Below are the code and all the weights of a small trained network. Each question names an input and a target symbol and asks about switching units off, where a switched-off unit gives its printed mean instead of its output.

import numpy as np


def w(rows, s, z=0):
    codes = np.array(rows[::2]) - 128.0
    scale = np.full(codes.shape[1], s)
    scale[-1] = z or s
    return codes * scale


def f(y):
    return np.maximum(y, 0)


def softmax(a):
    e = np.exp(a - a.max(-1, keepdims=True))
    return e / e.sum(-1, keepdims=True)


def log_softmax(a):
    a = a - a.max(-1, keepdims=True)
    return a - np.log(np.exp(a).sum(-1, keepdims=True))


def net(x, mask):
    ids = ['αβδεηθλμπστψω'.index(c) for c in x.split()]
    T = len(ids)
    res = E[ids] + P[:T]
    u = 0
    for l in range(2):
        r = res
        for j in range(2):
            rows = slice(2 * j, 2 * j + 2)
            q, k, v = (r @ M[l][rows].T for M in (Q, K, V))
            z = softmax(np.where(np.tri(T) > 0, q @ k.T / 2**0.5, -1e9)) @ v
            o = O[l][rows]
            res = res + np.where(mask[u + j], z, o[:, -1]) @ o[:, :-1]
        u += 2
        y = f(res @ A[l][:, :-1].T + A[l][:, -1])
        res = res + np.where(mask[u : u + 4], y, B[l][:, -1]) @ B[l][:, :-1]
        u += 4
    return log_softmax(res[-1] @ U[:, :-1].T + U[:, -1])


Q, K, V, O, A, B = {}, {}, {}, {}, {}, {}
E = w([
[151,252,179],'α',
[150,83,129],'β',
[85,176,117],'δ',
[140,139,159],'ε',
[150,97,135],'η',
[136,136,148],'θ',
[148,103,138],'λ',
[152,91,137],'μ',
[153,65,123],'π',
[151,99,138],'σ',
[151,127,119],'τ',
[152,100,144],'ψ',
[146,109,145],'ω',
],0.026)
P = w([
[199,183,6],'0',
[186,162,97],'1',
[158,152,124],'2',
[146,149,136],'3',
[137,138,141],'4',
[131,136,150],'5',
[123,134,154],'6',
[117,127,157],'7',
[111,123,159],'8',
[109,119,162],'9',
[105,111,165],'10',
[100,111,167],'11',
],0.012)
Q[0] = w([
[191,96,200],'L0H0',
[140,99,164],'L0H0',
[1,136,231],'L0H1',
[156,133,168],'L0H1',
],0.0099)
K[0] = w([
[168,255,116],'L0H0',
[124,83,168],'L0H0',
[131,199,155],'L0H1',
[145,78,153],'L0H1',
],0.0086)
V[0] = w([
[193,222,86],'L0H0',
[233,217,196],'L0H0',
[85,185,104],'L0H1',
[254,92,165],'L0H1',
],0.0091)
O[0] = w([
[113,115,71,254],'L0H0',
[97,76,171,254],'L0H0',
[110,25,119,157],'L0H1',
[99,155,1,150],'L0H1',
],0.0075,0.0086)
A[0] = w([
[223,177,82,60],'L0N0',
[255,21,199,201],'L0N1',
[51,106,184,2],'L0N2',
[83,111,249,31],'L0N3',
],0.0051,0.003)
B[0] = w([
[77,72,199,148],'L0N0',
[123,246,23,253],'L0N1',
[207,73,169,152],'L0N2',
[115,103,167,175],'L0N3',
],0.011,0.0034)
Q[1] = w([
[130,201,98],'L1H0',
[253,106,74],'L1H0',
[64,175,70],'L1H1',
[23,147,128],'L1H1',
],0.014)
K[1] = w([
[42,45,76],'L1H0',
[168,109,44],'L1H0',
[196,205,121],'L1H1',
[175,249,175],'L1H1',
],0.014)
V[1] = w([
[175,242,169],'L1H0',
[98,143,105],'L1H0',
[180,43,84],'L1H1',
[132,4,161],'L1H1',
],0.011)
O[1] = w([
[3,146,19,119],'L1H0',
[127,185,30,169],'L1H0',
[48,211,175,84],'L1H1',
[132,153,38,2],'L1H1',
],0.0053,0.006)
A[1] = w([
[180,170,164,255],'L1N0',
[224,135,241,124],'L1N1',
[80,116,32,127],'L1N2',
[118,246,149,225],'L1N3',
],0.014,0.0065)
B[1] = w([
[2,206,130,238],'L1N0',
[230,108,130,169],'L1N1',
[195,198,161,217],'L1N2',
[122,117,40,253],'L1N3',
],0.0096,0.0067)
U = w([
[165,202,82,177],'α',
[69,78,71,188],'β',
[88,128,186,241],'δ',
[123,166,251,204],'ε',
[137,104,113,56],'η',
[133,121,161,152],'θ',
[146,116,132,70],'λ',
[144,113,122,37],'μ',
[142,93,83,1],'π',
[145,124,138,54],'σ',
[149,159,165,53],'τ',
[150,143,141,23],'ψ',
[162,151,172,118],'ω',
],0.02,0.0063)

Each question gives the input, a string of symbols that net reads in full, and the target symbol t.
The units are the heads (2 rows each of Q, K, V and O) and the neurons (one row each of A and B). Each row of codes is followed by its name. A weight is (code - 128) times the scale printed after its matrix; where a second scale follows, it is the last column's (O, A, B and U).
mask holds one flag per unit, layer by layer, with each layer's heads first. A switched-off unit (its flag False) gives its mean, the last column of its rows in O or B, instead of its output. The means were averaged over made-up inputs and are rounded, as every weight is.
A unit's drop is (log p(t) with every unit on - log p(t) with that unit switched off) / (log p(t) with every unit on - log p(t) with every unit switched off).
The circuit of an input: a set's keep is (log p(t) with only the set's units on - log p(t) with every unit switched off) / (log p(t) with every unit on - log p(t) with every unit switched off). Starting from all 12 units, units are removed one at a time, each time the one whose removal leaves the highest keep (on an exact tie, the one counted first), for as long as the keep stays at least 0.8.
circuit, biggest first: the units of the circuit, biggest drop first
top k neurons: the k neurons with the biggest drops, biggest first
k most important neurons of layer l: the k neurons of layer l with the biggest drops, biggest first
drop of u: that unit's drop, to one decimal
input δ β δ θ δ δ θ δ λ ε α, target α: top 2 neurons => L1N3, L1N1
input ε θ α δ θ α, target β: circuit, biggest first => L0H0, L1H0, L0N1, L1N3
input θ δ δ δ θ μ ε β, target α: circuit, biggest first => L0N1, L1N2
input δ δ τ θ δ δ β ε δ λ, target α: circuit, biggest first => L0N1, L0H0
input θ λ ε δ δ δ δ δ, target ε: circuit, biggest first => L0H1, L0N1
input θ β ω λ ω δ δ ε, target α: top 2 neurons => L0N1, L1N3
input θ ε β δ δ π δ, target δ: circuit, biggest first => L0H1
input δ λ δ, target β: circuit, biggest first => L1N2, L1N3, L1H1
input θ δ ε θ ω δ δ ε δ η θ π, target α: circuit, biggest first => L0N1, L1N2
input δ δ β δ σ λ δ ψ δ θ τ, target α: circuit, biggest first => L0N1, L0H0
input θ σ ω ε δ λ θ, target β: top 2 neurons => L1N2, L1N3
input ψ ε λ δ δ ε δ, target δ: 3 most important neurons of layer 0 => L0N1, L0N2, L0N3
input π δ δ η ε λ δ σ, target α: 2 most important neurons of layer 0 => L0N1, L0N0
input α δ α, target β: top neuron => L1N2
input δ δ θ ε θ β, target α: top 2 neurons => L0N1, L1N2
input δ θ ε σ ω δ δ ε δ π δ α, target α: top 4 neurons => L1N3, L1N1, L1N0, L0N0
input δ ε δ, target β: top 2 neurons => L0N1, L1N2
input ε ψ θ β δ μ δ ε ε ε θ, target β: top 3 neurons => L1N2, L0N1, L1N1
input θ δ ω σ ε δ θ ε, target β: top 2 neurons => L1N2, L1N3
input τ θ δ ω, target α: top 2 neurons => L0N1, L0N0
input δ θ ε ε π δ δ θ δ ψ δ, target ε: 2 most important neurons of layer 0 => L0N1, L0N2
input ε α δ π α δ δ θ α, target δ: 2 most important neurons of layer 0 => L0N1, L0N3
input λ ψ ε δ δ δ θ μ, target α: drop of L1N1 => 0.0
input θ λ δ σ ψ ω μ, target α: drop of L0N1 => 0.3
